Here is a tiny trained network, its code and every weight. The questions are about switching its units off for an input and a target symbol, where a switched-off unit gives its printed mean instead of its output.

import numpy as np


def w(rows, s, z=0):
    codes = np.array(rows[::2]) - 128.0
    scale = np.full(codes.shape[1], s)
    scale[-1] = z or s
    return codes * scale


def norm(h):
    return h / np.sqrt((h * h).mean(-1, keepdims=True) + 1e-5)


def f(y):
    return y / 2 * (1 + np.tanh(0.7978845608 * (y + 0.044715 * y**3)))


def softmax(a):
    e = np.exp(a - a.max(-1, keepdims=True))
    return e / e.sum(-1, keepdims=True)


def log_softmax(a):
    a = a - a.max(-1, keepdims=True)
    return a - np.log(np.exp(a).sum(-1, keepdims=True))


def net(x, mask):
    ids = ['αβδεζηθλμστω'.index(c) for c in x.split()]
    T = len(ids)
    res = E[ids] + P[:T]
    u = 0
    for l in range(2):
        r = norm(res)
        for j in range(2):
            rows = slice(2 * j, 2 * j + 2)
            q, k, v = (r @ M[l][rows].T for M in (Q, K, V))
            z = softmax(np.where(np.tri(T) > 0, q @ k.T / 2**0.5, -1e9)) @ v
            o = O[l][rows]
            res = res + np.where(mask[u + j], z, o[:, -1]) @ o[:, :-1]
        u += 2
        y = f(norm(res) @ A[l][:, :-1].T + A[l][:, -1])
        res = res + np.where(mask[u : u + 8], y, B[l][:, -1]) @ B[l][:, :-1]
        u += 8
    return log_softmax(norm(res)[-1] @ U[:, :-1].T + U[:, -1])


Q, K, V, O, A, B = {}, {}, {}, {}, {}, {}
E = w([
[144,134,143],'α',
[145,133,143],'β',
[146,134,144],'δ',
[147,135,146],'ε',
[152,134,146],'ζ',
[153,134,145],'η',
[149,133,149],'θ',
[107,88,164],'λ',
[105,148,70],'μ',
[113,82,123],'σ',
[102,142,133],'τ',
[196,78,254],'ω',
],0.045)
P = w([
[189,229,203],'0',
[229,192,134],'1',
[249,171,91],'2',
[253,133,62],'3',
[132,116,168],'4',
[134,83,136],'5',
[138,23,86],'6',
],0.007)
Q[0] = w([
[162,111,9],'L0H0',
[166,126,171],'L0H0',
[180,101,154],'L0H1',
[159,88,196],'L0H1',
],0.011)
K[0] = w([
[197,70,98],'L0H0',
[146,140,126],'L0H0',
[94,176,37],'L0H1',
[127,91,8],'L0H1',
],0.015)
V[0] = w([
[99,171,253],'L0H0',
[99,151,98],'L0H0',
[121,161,40],'L0H1',
[222,109,120],'L0H1',
],0.0073)
O[0] = w([
[199,145,22,253],'L0H0',
[96,27,162,103],'L0H0',
[121,169,255,68],'L0H1',
[53,114,118,152],'L0H1',
],0.0062,0.0058)
A[0] = w([
[90,161,191,92],'L0N0',
[115,185,145,202],'L0N1',
[133,153,120,83],'L0N2',
[95,96,178,141],'L0N3',
[153,136,170,81],'L0N4',
[128,90,169,157],'L0N5',
[74,105,178,52],'L0N6',
[102,163,250,1],'L0N7',
],0.021,0.0099)
B[0] = w([
[142,140,103,125],'L0N0',
[172,115,71,211],'L0N1',
[134,70,118,121],'L0N2',
[153,116,93,218],'L0N3',
[124,131,117,153],'L0N4',
[192,167,93,255],'L0N5',
[146,69,120,146],'L0N6',
[247,181,122,147],'L0N7',
],0.013,0.0059)
Q[1] = w([
[120,141,107],'L1H0',
[160,87,71],'L1H0',
[80,16,126],'L1H1',
[117,168,253],'L1H1',
],0.02)
K[1] = w([
[137,201,121],'L1H0',
[58,118,172],'L1H0',
[180,238,75],'L1H1',
[214,136,246],'L1H1',
],0.012)
V[1] = w([
[40,135,41],'L1H0',
[62,138,9],'L1H0',
[200,57,130],'L1H1',
[98,68,136],'L1H1',
],0.014)
O[1] = w([
[166,195,45,63],'L1H0',
[105,173,9,166],'L1H0',
[71,89,104,254],'L1H1',
[184,64,47,55],'L1H1',
],0.013,0.007)
A[1] = w([
[89,139,73,199],'L1N0',
[115,100,147,176],'L1N1',
[93,175,189,138],'L1N2',
[172,202,16,44],'L1N3',
[231,121,98,204],'L1N4',
[172,245,147,45],'L1N5',
[251,172,116,174],'L1N6',
[171,100,35,3],'L1N7',
],0.016,0.005)
B[1] = w([
[211,218,145,183],'L1N0',
[204,140,17,180],'L1N1',
[24,159,106,142],'L1N2',
[226,153,234,255],'L1N3',
[129,215,55,235],'L1N4',
[66,102,9,158],'L1N5',
[210,233,209,227],'L1N6',
[47,138,90,189],'L1N7',
],0.011,0.0082)
U = w([
[172,58,103,136],'α',
[170,102,220,157],'β',
[154,140,133,85],'δ',
[149,194,125,188],'ε',
[110,137,4,2],'ζ',
[83,141,101,82],'η',
[79,139,111,127],'θ',
[99,123,166,115],'λ',
[100,122,177,141],'μ',
[94,132,136,98],'σ',
[88,139,119,99],'τ',
[94,122,177,125],'ω',
],0.023,0.0092)

Each question gives the input, a string of symbols that net reads in full, and the target symbol t.
The units are the heads (2 rows each of Q, K, V and O) and the neurons (one row each of A and B). Each row of codes is followed by its name. A weight is (code - 128) times the scale printed after its matrix; where a second scale follows, it is the last column's (O, A, B and U).
mask holds one flag per unit, layer by layer, with each layer's heads first. A switched-off unit (its flag False) gives its mean, the last column of its rows in O or B, instead of its output. The means were averaged over made-up inputs and are rounded, as every weight is.
A unit's drop is (log p(t) with every unit on - log p(t) with that unit switched off) / (log p(t) with every unit on - log p(t) with every unit switched off).
The circuit of an input: a set's keep is (log p(t) with only the set's units on - log p(t) with every unit switched off) / (log p(t) with every unit on - log p(t) with every unit switched off). Starting from the 12 units with the biggest drops (on a tie, the unit counted first), units are removed one at a time, each time the one whose removal leaves the highest keep (on an exact tie, the one counted first), for as long as the keep stays at least 0.8.
circuit, biggest first: the units of the circuit, biggest drop first
unit that matters most: the unit with the biggest drop
top k neurons: the k neurons with the biggest drops, biggest first
k most important neurons of layer l: the k neurons of layer l with the biggest drops, biggest first
heads that matter: for each layer, one digit per head in row order, 1 if its drop is at least 0.15 and else 0, layers parted by /
input ω λ ζ, target β: circuit, biggest first => [L1H0]
input σ λ λ ζ, target α: heads that matter => 10 / 11
input ω λ τ σ λ θ β, target α: circuit, biggest first => [L1H0, L1H1, L1N3, L1N6]
input τ β λ β λ θ, target α: top 2 neurons => [L0N1, L0N5]
input β λ τ λ ω β, target β: top 2 neurons => [L1N4, L0N5]
input ε η ζ τ β λ ζ, target α: top 3 neurons => [L1N6, L0N6, L1N3]
input ζ σ λ α, target ζ: circuit, biggest first => [L1H1, L0N5, L1N3, L1H0]
input β λ σ ζ, target ζ: heads that matter => 10 / 11
input ζ τ λ β δ, target α: top 2 neurons => [L1N6, L1N4]
input δ μ λ β η σ, target ε: 2 most important neurons of layer 1 => [L1N4, L1N7]
input β λ λ σ δ, target ζ: 3 most important neurons of layer 0 => [L0N5, L0N1, L0N3]
input α λ α λ ε, target α: heads that matter => 00 / 10
input ζ τ τ ε β λ α, target α: top 3 neurons => [L0N1, L0N5, L1N4]
input τ β λ λ λ β, target α: unit that matters most => L0N1
input τ ε λ η, target α: top 2 neurons => [L0N1, L0N3]
input α σ λ, target ζ: heads that matter => 00 / 01
input η λ λ α σ, target ζ: heads that matter => 00 / 10
input η β δ σ ζ, target ζ: heads that matter => 00 / 11
input σ τ σ λ α, target ζ: top 4 neurons => [L0N1, L1N3, L1N6, L0N7]
input λ λ η η, target α: 4 most important neurons of layer 1 => [L1N6, L1N3, L1N1, L1N4]
input α λ τ ω ε ε, target β: 2 most important neurons of layer 0 => [L0N5, L0N1]
input β τ λ ω α, target β: 3 most important neurons of layer 1 => [L1N4, L1N7, L1N5]
